Each row has a class, written after it.
[-299 -243   77   22 -304 -365  310 -100   10 -283   -1   93 -215 -116
  210   65 -571  151    8  279 -432 -242 -137   -7  455  328 -282   21
  363   53  -65   28  411    0  150 -151  -88  -41  -60 -208 -180] | (51)
[  71 -246  -51  -97 -165  259 -190  252  294 -517  393  201 -589  -26
   36  312  274  444  223  254 -259  629  495  260 -100  514  -45   20
  316   52    6   20  -34  -14  252 -150  251 -153 -386 -155 -550] | (202)
[-140   51 -123  150  -74  -53  -96 -104  -26  156 -130   70   37  -73
  -31 -139  -25 -113  -94 -190 -168  153   46 -174  -55  152   93 -318
    0  158  -34  221 -256   14  -64 -185   76  -59  -88 -142  -97] | (134)
[  39  -48   46  -87  126 -215 -114  -49   12  118 -119  132  -52  -27
  -14   26   47  -46  -75   -9   61    4  139 -171  -21 -104  160  -98
   91   43  -43 -165   -8   11  -62  -77  -58  -51  -22   50   38] | (200)
[-224  435 -332  192   95  299 -136  197 -103  271 -400  144  155  213
  -60  210  -81 -350 -103 -574 -154  -75   86 -356  -61  168  413 -134
    6  279  144 -118 -439  134  109 -453 -204 -307 -109 -146 -417] | (134)
[  51   55   -9  -18   78  166  113 -131    0 -120 -117   29  -22  134
  -10   40   91   24  -83  -79   43   35   79 -179  -48 -118  -43   37
   12  115   75   23  -12   26  -25  -64  -86   55   63   26   55] | (32)
[ -19   21  -52  -82  249 -681   64  180  -48  279 -313  -30  253 -171
   40  128  230 -221  157  -71  141 -248 -174  130 -249  -42  237  -97
   44 -307 -141   71 -292  163 -235  -53  -70  -80  215  -25  134] | (104)
[ 140  124 -114   68  175  -39  -89 -470   42  165 -102  -66  122   36
   -9  -93  162  -11 -246  -71   69  -89 -122   38  -25 -188  126 -335
  -76   58  -38  153 -264  122 -128   65  110   16  115  -85   80] | (198)
[  24   61  -63 -128  148 -387   -1  -17   36  -19 -179  -39   46 -125
  -34  132  144   36   90  -30   57   66  -68   62  -23 -212  133  -75
   13 -116  -93   18 -150  113 -207   76    7 -105  122  -70   57] | (51)
[ -42  137    5   60  346   19  -61  -56   11 -163   37  117   39  138
  -65   78   23   53 -221 -156  198   76  -69 -448  -66  -30  150   59
   41   57   63   45  -82 -125   -7 -130 -154  -15 -157  -60   62] | (116)
[ -69  -98  137   35  272   35  280  -32   20    2  -22  142 -183   67
  -24   29  247  -60  -67    8 -217  -89  145  -59 -145  -74 -146   63
 -122   -1  -57  257 -184   55  201   48  109   46  140   93   -5] | (202)
[-247  259   -2    3  327  -42  -80  117 -249   35 -256  642  280  106
 -309   41   55 -464 -139 -351 -573  437  206 -899   18 -301  295 -383
 -142  136 -138  289 -641   39   14 -227 -191 -319  170  -31 -240] | (44)
[  51 -105  -51  -38  159   65  -76  106   12  -59   89   73 -160   58
  -41    6  203   -4   73 -149  182    3  124 -174 -185 -189   28  128
 -109  -85   90  141  -47 -152   78  -48 -103   72   58  -87  109] | (134)
[ -30   51  138   51  306 -155 -192 -202   26   24 -170 -110   46  -93
   14  -89   95   71 -192   24 -123  215  -42 -202   30   70  158 -222
  -57  133 -131  333 -211  -33   -8  213   97 -108 -144  -61   44] | (44)
[  60   86  168  -22 -131  153   25 -191  -60  -84  -64   64  102   26
 -271 -115 -127 -151   56    6 -480  292   15 -152  149  -61 -231 -338
   57  200  -34  130 -236  157    0  -71   62  -20   60   70  -73] | (202)
[  11   34 -120   -1  -16   53 -143 -197  -58  137 -121  -58   11 -140
   19 -279  -22   35   12  -64  225  280   99   32   -4   45    8 -216
    8   82   16  211 -205  -23 -306   76  144   -3  -72  -90  -20] | (116)
[ -87  270  190  -30  -54   10  221 -257  -73    7 -135 -136  116  -31
   15  -73   10 -104  -96   20 -158 -108 -144  -90  385 -124  -62 -175
  -36  208 -147  138   33   -6   76  215   38  -46  249  139  165] | (21)
[ -36  152  187  -53  -34   93  441 -267  -41 -164  116 -137    7  158
   -7   13 -220  100  -49   49  -73 -137 -378  109  265   34 -129    7
 -173    1 -159   89   49  181  -48  238    4  -33  255   33  -31] | (32)
[  76 -117   50  -60  107 -329 -129  215  -22  165   21   19  -10  -41
  -11   35  106  -82  117   14   82  -78   66   41 -274 -108   43  -13
   54 -131   -2  -20 -190  -51   77  -97  -33  -91 -107   39  114] | (32)
[-293  227 -300  220 -150 -420 -235  575 -254  750 -297  219  344 -251
 -121  -18  -94 -486 -153  -54 -226 -104  320  264  143   -1   28 -502
  281  -67   -6 -323 -224  195  -50 -377   87 -165  -84   13 -454] | (116)
[ -28  130   12  -16  286   74   28   15  -63 -131  -72  112  105  106
   -6  155   93  -48 -113  -76 -163   -4    7 -252  -39  -64   39   39
  -29  -34   41    8 -132  -15  128  -82 -162  -45    6  -21   41] | (51)
[ -87  193  -89   79  158   43   57  -79 -108  -17    6  -27    4   45
   28  -99  -19  -75  -90 -155  157 -154 -133 -165  -39 -155  -27    5
 -117 -146   -2  122 -216  -13 -137  -98 -103   27  180 -125   54] | (134)
[ 346 -319  -87  -61  130 -446 -353  186   -5   69  503  144  218  -19
 -117  447  323   75  -21  181  369  -89  -72   60  -86 -272  131 -121
  -32  -35 -241 -654  -79   26 -146 -195 -175  -58 -126   21   98] | (51)
[ 112  -52   75   26  209  -43 -297    8   83  133   39  181  125   45
 -102  -41    7   -9 -134   57  -25  -35  -46  -20 -202  118  161  -84
   13  -98   21 -217 -136   45    3 -171   92   38 -209   96  -29] | (104)
[  30   45  -56  -29   36  -10   29  -34  -38 -129   46   39   33   17
  136   71  142   31  -60    2  161    0   54 -226  -55  -59   97   28
 -124  112   -2    8   38 -151  -47 -123 -146  -61  -73 -167  122] | (104)
[  97   69  100  119  134 -177  -72 -118   72  151    2  -79  277   49
 -103   87  117  -74 -189   46 -201    2 -220  133 -243  140  207 -273
   72 -108   -9   13 -350  174  -71   -8   43   99  116   58  130] | (44)
[ -73  101   14  -12  121  194   30  -99  -69  -95   26   -4  -43   99
   13 -107   39  -31   12 -132  121  -60  -34 -240  -91 -160  -60  110
 -111   18   41  183  -84  -96   15  -75 -128  -35   46 -142   59] | (16)
[  -2  156  140   38 -183  174    7   22 -110  -45   -5   99   65  204
 -328  -94 -235 -111  -29  -94 -147   23  -86  -42  118  133 -287 -145
  -11  115  -94 -126 -201  120  -53 -189  -29   26  -43   64 -115] | (104)
[  24  -16  120  -75  184 -333  -40  127  -81   47  -73  -11 -125  -34
  -85  -54   74  -24  157   62  127 -159  -54    6 -158 -302  -85    4
   -5 -177  -74   95 -124   -3    7 -134  -47  -32   94  -17   97] | (51)
[   4  -25  111  -24  136 -133  -33  129   19   -3  204  184  -11  144
 -135   98 -153   68 -143   56  105   -4 -161  -50   61  111  -94  123
   49  -45    2 -142  152  -14  -45   75   44    0 -224  185  -12] | (44)
[ -51  150   42   46  231  -62    0 -225   36   80    7   19   -4   77
   -7  -32   62  -71 -138 -118   39 -115 -139 -287 -137   35  119  -33
   93  -42   46  107 -129    9    0  -92 -104    7  -47   18  198] | (200)
[  30  180   87    9   65  -24  252 -282  153  119 -103 -150  122  -71
  121   -6  -16  -21  -70   35 -266  -64 -108   93   31  150  -51  -85
   97   38 -133   74  -65  167 -172  141  137  -18  165   91   92] | (198)
[ -40  -24  -92   77 -151   42   77   14  -59  199   47   81  -27  115
  -67  -14  113 -189  -89    3 -192 -168  140  133  100 -326  -35 -181
 -201  120  -25   -5   35  -70  117   16  -22   34  365 -127  141] | (44)
[-110   90   -4  -55  194  173   15   61  -54  -51  -14  224 -123   51
  -34   -3    5 -178 -106 -177 -169  -83  124 -370  -50 -110   46   88
 -106   39   51  121  -36  -92  123 -137  -99  -38   12 -169   29] | (32)
[ -23  -39   96   50 -115  -97  431  -81   44   42  106   17 -153    7
  116  -14   74  -56 -136  127 -101 -230   58  161  -95   85 -207   66
 -125   22  -70  -70  231   88  -18  163  162  129  176   87   52] | (32)
[ 125 -212   31  -91   69 -151  -89   25   40  144  -74    2   39  -70
  176  105   27  -91   -6   33 -103 -163  103   48  -48  151   60  -32
   34   45  -36  -27  -82   49   88   28   41  -38  -75  128   24] | (21)
[-143  186  -59   58   74 -143 -123  -38   65  166 -225  150  102  -70
  -44 -118   -8 -236 -131 -216 -396   -5  -98 -170 -270  261  305 -184
  -42  -32  -52  130 -325  129  -55 -189   99 -142 -183 -106   73] | (21)
[-180  690   91  228 -338   -9  178 -660   66  247  400   36  465 -160
 -238 -282 -305  -24 -400  -34 -220 -105 -403   50  317 -194  411 -607
  125  -41 -129 -274 -157  198  -45  190  -63   10  251   45  409] | (44)
[-158  -10  -77  188  -17  134 -178  120  -41  123  126  102  131  -54
  -55  -73 -208   -7 -207 -177   85   32  -40  -13    8  207  111  -64
   10  -48   25 -175 -172  -54  -92  -70   13  112  -50   -8 -132] | (134)
[ -10   38   96  -10  169  189  -59   52  -33 -136   67   11   -3  161
  -52   58   44  -85   55  -50 -148  -22    4 -158 -171  -27 -106  107
  -38  -18   55   66 -174 -130  116  -65 -165  -12   56  -61  138] | (51)
[ -15  309    1  124  278   96 -143 -314   42  -35 -109  -52  272  161
  -65   -1   97   76 -150 -194   16  243 -337 -366 -191 -121  345 -168
   -3  164  -15  294 -497  -46  -49  -69  -44 -175  -75   21  131] | (116)
[  90  -25  -52  -50  130 -381   98 -101   13  145  -10  -44   67 -179
   52   53  207   60   64   80  247 -105  -79  194  -33 -151   30 -153
  102 -103 -135   19 -160  174 -222   96   37  -14  156   17   89] | (202)
[-144  191  -95  131  111   63 -109 -333  -18  150 -218   12    0    8
   54 -323 -117  -36 -203 -186  111  -94 -211 -192 -111  188  281 -103
  -89   70  -74  187 -236  111 -225  -37   79  -20  -54 -131   41] | (202)
[-237  -84   -8  392  -47 -239  286 -300  117  160   95  129   44   56
 -178  225  510 -295  -24 -138 -763 -219   23 -429 -293 -199   36 -385
 -162  105  -76  -75 -285  308  304 -577 -302  -11   95  131  246] | (198)
[ 145  114  465 -270  314  829  471 -396 -156 -606   50 -342  -19  328
  160  -54 -279  436  -98 -110  397    6 -510 -243  348   33 -281  445
 -352  234   15  390 -122   -1  -24  301  -12   82  155  189  -83] | (21)
[ 112 -195    6    3  402  -48  -90 -322  103   26    9  -30   43   58
  -15   44  357   12  -27 -106 -115  189  -59 -364 -152 -219   71  -99
 -187   59  -20   77 -183   29  -58  -91  -14   -3   14   36  199] | (16)
[ 294 -113   12  -89  276 -162 -132 -321  216  275 -401  -58  176 -141
  -38  188  505  -61  187   43 -281  346  210  -43  -97 -177  255 -375
  428  214   87  412 -305  119   11  387    3    2  265  177  151] | (116)
[-210  -88  -73   52   72 -250 -208   57   59  251 -264  299  213 -219
  -62 -134   24  -22 -153 -143 -132  176  118 -159  156   11  177 -362
   41   -1  -89  176 -133  -48 -130 -202   74 -117 -241   73 -119] | (21)
[  34   19  -22  -19   11  140 -260   83  -18  -39  150   76  -56   25
 -126   28  -77  -40  -44 -120  -15    2  -31  -76  -24  -71   56   46
   65  -20   37    2 -129 -159   86  -41 -103   13  -90  -99  161] | (44)
[ -14  189  138   96 -450  243  191   14  -78 -137  342 -176  319  325
 -379  -11  -70  -87  113   48  -70  113 -457   93  -76  291   51   18
 -167  100    4   -1 -196  206 -178  -20 -182  -38  -97  -98  230] | (198)
[ -23  228  -69   72  197 -201  -52   59   -1   26 -215   51  142  -46
 -175   92  152  -21   -1  -72   52   58   -5  -12  -88 -278  120 -158
  141  -53   15   31 -325   97  -65  -19  -30  -23  209  -30    7] | (44)
[  65 -171   25   49   70  166  -95  249   43  273   96  161    9   52
   32  181  138 -141 -255  -42 -136    3  477  -45   10 -104   40  -37
 -173  244   84 -148   73 -209  259   40   65  100   28  133  -69] | (202)
[  59   49  -27  -33  233  -37    6 -120   66  141   61  -72 -151   18
   71  -71  169   -5  -88 -106  146   34   52  -13 -196   80   25  -30
  -53  -84   31  177 -209  -19 -164   -2   88    1  -66  -77   96] | (116)
[  79  -25   72  -74  164  203  -79   39  121  -96 -140  214   10  104
 -190   73    0   33    9 -158 -327  299  108 -222 -126  164  107   33
   27   18  102  209 -145  105  191   -3   43   40 -151  103 -114] | (16)
[ 153  -87   78  -87  158  103   26   13  -15  -87   10  -36  -81  114
   28   27  121   48   42   64  138   56   48  -80 -194  -19  -87  128
   68  -11  141   -8   32    5  -79  -97 -107   73  -27   13   80] | (21)
[-100   71 -165  283 -104 -306 -125   86   54  342  194   53  323 -158
  -28   81 -158   28 -205  -14  -12 -209 -300  279  142   21  250 -334
  237  -40 -165 -254 -161    1   -6  -22  -12    0   82   20  141] | (116)
[-337  290   65 -170  416   59   18 -306  -11 -240 -477  332 -217 -230
  160 -443  -69 -194 -420 -107 -779  -34  160 -471   67   74  186 -174
 -360 -231 -223  780 -102  189   27   73  247  -65  114 -328  -65] | (198)
[ -20  -73  -94  155  133 -178 -135 -202  -36  418  -36   52  377  -69
  -27  -55   71 -113 -201 -139   85 -101 -131 -126  -47 -130  166 -309
  -17   25  -60  -13  -84    6   -8 -147  -33   95   10  153  162] | (200)
[-176  147  -20   95   85  464   11  384 -150 -169  113  251  194  291
 -198   -4 -478 -325 -128 -211 -348 -371 -234 -149  -63  134  140  358
 -374 -258   63 -462   36  147  188 -154 -180  161  314 -124  -93] | (21)
[-166 -205 -157  174  113    1 -135  306   51   43 -161  409  148  -68
  -42  165  110  -88 -210 -195 -124  -77  233 -250   93  -44  168  -30
  -89  106   17 -177   41 -187  185 -268  -16   90  -30   61 -152] | (116)
[  55  169  -83   -5  129  -22  140 -144  -47   72  -83  -44  201  -84
  -48   55  249  -80 -103 -136  318   32  -36   76   44 -129  103  -74
 -201  -48  -84  -11  -96   41 -221  147  132   66  175   56  -40] | (16)
[ 127 -260  112  -35   12 -158 -191  -48   72  143  242  -59  240 -109
   59  126  -69  129  -40   48 -158  164 -204   55 -132   78   60  -86
  146  -29  -37 -112 -132  -36  -12   10  -27   18 -186  158  196] | (16)
[-131  -11   -6   24   99   61   29 -153  -53  -26  146   38 -138   45
  107  -97  -52    4  -49  -82   71 -104  -62 -239    3 -107   57   47
   22  -34    8  108  -26 -111   18 -102 -187  -92  -11 -138   83] | (198)
[  53   82   89  125 -149  163 -192 -240   54    8  327  -76  139  196
  -59  -79 -112   11 -166  -79 -128   85 -246 -167 -235   96  152 -109
  -44   94   37 -180 -304   35   -9  -89  -83  -32 -157   67  171] | (21)
[-151  339  232 -170  203  549  -47  185 -373  -77   80  357 -291  246
 -218 -133  142 -492  -72  -95  -88  123  671 -680   -5 -545 -177    5
 -581  286   65    7 -126 -292  225 -342  -44 -116  252 -181 -268] | (16)
[ 139  199  -62   77  -11  206 -323 -151  -20  102  141  -90  263  -46
  -67 -120  -72  -38 -236 -135  252  157 -112   38  -16 -215  211 -196
   -8   45  102 -207 -301 -209 -183   13  101   52   -2   27  161] | (21)
[ -77  -31   23   29   71   29   61   55  -21   15   87   75   85   80
  -13   38  -64 -119  -70  -64  -36 -139   61 -133  -11    6  -68   65
  -24    3   53  -63   28  -76  104 -104 -117   17  -29   -5   49] | (116)
[  41   71  -41   12  199 -143  -81 -106   92  255 -153 -129  300  -79
   46  109  220  -30 -108 -225 -138  148 -134 -296  -48 -287  223 -145
  -92  103   -6  169 -110  -53  -48   18  -53  -31   76   83  203] | (200)
[ -39 -119  -49   -6    1   -7 -171 -134   11   51  -94   25  -40   22
  -12   67  157   41 -150 -142   43  126  168 -164   85 -121   50  -66
 -102  174  -18   51  -83 -100   65   -6   23   27  -85   66  -14] | (16)
[  22  230  197  -75 -314 -283    7  290 -304  259  179 -260  156    7
 -212  -53  -94 -420  509   31  -31 -416 -429  359 -277   34 -212  103
  156 -406  -29 -341    5   19  243  -85 -204   86  206  239  491] | (51)
[ -11 -116   35  -88  142 -336   -6  105   46   18 -123   -9  112 -143
   87  -33  -11   33   56   93   80  -93    4  220  -44  -80   29 -105
   79 -182 -104   92 -184  120 -211   68   37  -71  150  -17    0] | (202)
[  11  157   63  -71  107  127 -169 -415  101 -164  -63  135   99   -3
 -227 -267 -106  189 -152 -100  187  231 -127 -155  132  -17   23 -224
  -94   38  -48   52 -187   59 -315 -115  186    9 -197   -5  -52] | (104)
[ -67   86 -213  -16  642  -91  153 -217   25   26 -248  234  197   10
  170  164  179   54 -423  -41   76  -56   12  -17  281 -254  304 -154
  463  -77 -128 -113 -171  423 -167  220   24 -191  301  121 -254] | (44)
[ -47   81  -23   62   99   23   40 -114   42  173   55  101  283   93
   93  145   20 -113 -442  -96 -262  -99  -23 -160  -77  -89  214 -107
  -26   99   20  -18  -60   -1   89  -29  -30   44   97   39  126] | (134)
[  40  -15   97 -119  247   72 -204   14   60  -41  -69  -41    0    6
  144  -29  -57  -11 -197 -136   70  -27  149 -292  -30   68  170  203
 -141   14   72 -122   20 -187   82  -20   15   15 -202   42   93] | (116)
[ 135 -262  -60   67    6 -143   72  -62  147  146   78   26  179 -159
    8   60   83   58   31  -44  -63  -76 -186  142   39  -14  -53 -125
  -64  -69  -68 -124   35  110 -149   14   85  128   83  162   36] | (21)
[  23   75   20   -1  118  704  449 -221  -18 -508  158  166 -293  290
  -54 -110  146   85 -229  -79 -131  209  187 -433  -87  443 -239  258
 -576  238  -86 -253   94  415 -439  -50  -16  185   54 -239  -80] | (198)
[ 169   28  -85   -1  148 -149  -76  233   35 -122  -89  -40  249   59
  -53  342  180   -4  -93  -56   29  215  -89   80 -314  196  159   82
  167  -33  116 -157 -267  156  -77   -2   70   15 -188  130  -18] | (116)
[ 177 -174  -67   32   29 -307 -307 -317  100   87 -111  -52  227 -115
   26   87  216   43   -8   -1 -103  215  -65 -199 -127  -50  247 -259
  131  229  -48  -14 -168  -45   28   73  -23 -110 -248   32  223] | (32)
[  95  -19  186 -212  286 -100  354  -78  -35 -119  135  -77 -273  124
  -26   79  117   71  131   70  184  101  -67   74  -27  169 -415  182
  -37  -42 -100   80 -161  195 -299  267  130  -75  -13  132  -17] | (116)
[ -45  162   93 -124  209 -287   70  150  -46  -24 -187  -24   17  -23
  -36   61   75  -45   40  -21   92  -69  -14   44 -161 -136   -2   79
   37 -144  -54   76 -222   36  -70   36  -21  -85   84  -33   82] | (104)
[  30   40   16  -52  127   91  -41 -139   68  -53   95   37  -48   -4
   54  -62   48   58  -77  -76   22   32   53 -221 -101 -107   86    4
  -64   20   19  179 -125  -81    2  -73  -58  -64 -114 -112   84] | (116)
[  75   57   59   18  115 -296 -127  -58  -58   46  142   10   35   52
 -111   54  141  -53  -83  -12  356   25   11 -144 -136 -231  147  -89
   50  -37  -11 -141 -223  -94  -65  -42  -73  -21    8   50  129] | (44)
[  99   71  -69  116   -2 -142 -171 -180   97   52   21  -66  308  -29
  -59  127   63   88 -202  -54  122  191 -124   31  -71  -24  439 -193
   55   56   10 -211 -310   59  -81   50  117   34   13   89   -5] | (51)
